Each row has a name. Each piece below is followed by the name of the row it came from, unless a question asks for something else. Each question is about the rows just above it. Places in a row count from 0.

Columns, left to right: suvov Kubu zos diliz notid goru Bigad ket
[-20 -17 -14   6 -21  47 -10   7] -> V
[ 19 -18 -15 -12 -25  45 -24   0] -> M
[ 17 -18  -5  14 -21  55 -14   7] -> K
[ 26  -7 -14   6 -29 -30   3   9] -> F
[ 12 -14  11 -11 -26   7   9  -7] -> Q
[ 82 -14  11 -11 -18  37  -4   5] -> Y
[-21 -12 -22 -39 -20  32   2  15] -> S
Which row holds [ 12 -14  11 -11 -26   7   9  -7]?
Q
[-18 -20] is in which column, read top down?
notid
Which value is in both K and F?
[-14]
Shared by S and M:
[-12]
Move every entry of [-12 -25  45 -24] by +1 step of 1.
[-11 -24  46 -23]
Move every entry of [-15 -12 -25] by +1 step of 1.
[-14 -11 -24]
The one value in S and K:
[-21]

Columns, left to right: tivav nadul firi rabak Nuval Lefud mil kam gab
[-10   2   7   6   9  -3   9  -2 -12] : toru
[-27  22 -35  31  31  33  -9   7 -37] : gipo
[-16   1   6   9  12  11   3  -3   7] : Gida
[ 24  -4   0 -18 -20 -14 -35  -7  -7] : Zut
[ 11  -3 -18  -5  -7 -22  -1   3   5] : Kiko
[ 12  -5  -1  -5  -7 -12  -7   2   7] : pav
[-28  42 -44  39  42  35 -10  12 -55] : fomat
[14  1  6 -6 -7  2 -1  2  3] : geg
[ 24 -19   7 -20 -22 -13 -44  11  -8] : zarim
[-28  40 -80  49  56  41  -6  20 -69] : poko
[-20  10  -4  17  17  30   4   0   7] : Vinez
Which value is in both fomat and zarim?
[-44]
Which column holds [ 33  11 -14] top down?
Lefud
[  7 -35   6   0 -18  -1 -44] is in which column, read top down?
firi
The one value in toru and Vinez:
[7]
Shared by pav and Zut:
[-7]
Move every entry of [-1] by +1 step of 1.
[0]

Columns, left to right: Zafu doti mupif Dez vut luga
[ 54  42  23 -14 -16  13] = P
[ 48  37  64 -34 -25 -97] = N
[-16  37 -15 -34  37  92] = R
The row with [-16  37 -15 -34  37  92] is
R
[92] is at row and place
R, 5
Shift each entry of [48 37 64] by -1 times 1:
[47 36 63]
Shared by R and P:
[-16]
find: [ 42  23 -14 -16  13]
P
[42 23] with +1 step of 1 on every entry:
[43 24]

Columns, left to right: Muf Derab ladip dat nalaf Pokot pilir funoz
[-39  43   2 -56 -11 -41 -68  48] = davik
[ -7 -47   9  68 -12 -54 -40 -62] = rivus
[ -6  71 -28 -98  17  75  60  88] = Reta
[ 46  34  32 -62  13  61  30  52] = keni
[-22  80 -22 -79 -60 -74 -68 -91] = Lak
[-48 -24 -39  43   2 -58 -11 -41] = Bomu
[-35 -59 -22  80 -21 -79 -60 -74] = Pufit
Which column holds this, read top down? [  9 -28  32]
ladip
[71 34] is in which column, read top down?
Derab
[71] is at row and place
Reta, 1
Which value is in both Lak and davik?
[-68]
Which row holds [-39  43   2 -58 -11 -41]?
Bomu
find: [-22  80 -21 -79 -60 -74]
Pufit

Columns, left to right: Rifov dilig tupu mugos bif gapo dutu mumuz rif fivo
[  0  -8  -5 -12 -11   7  67  32   7  -4] -> Zek
[ -5 -12 -11   6 -13   7 -13  -8   7  -4] -> Muru
[ -21 -101    8   68   67  -49   49   14  -96  -11] -> nopan
[-45  -4 -37  46  46 -50 -32   4  71  21] -> lop
Which column holds this, read top down? [  7   7 -96]
rif
find: [ -5 -12 -11   7  67]
Zek
Shift each entry of [68] by -1 times 1:
[67]
Which column holds this, read top down? [ -4 -11  21]
fivo
Where in the named rows is [68]?
nopan, 3
The one value in Zek and lop:
[-4]

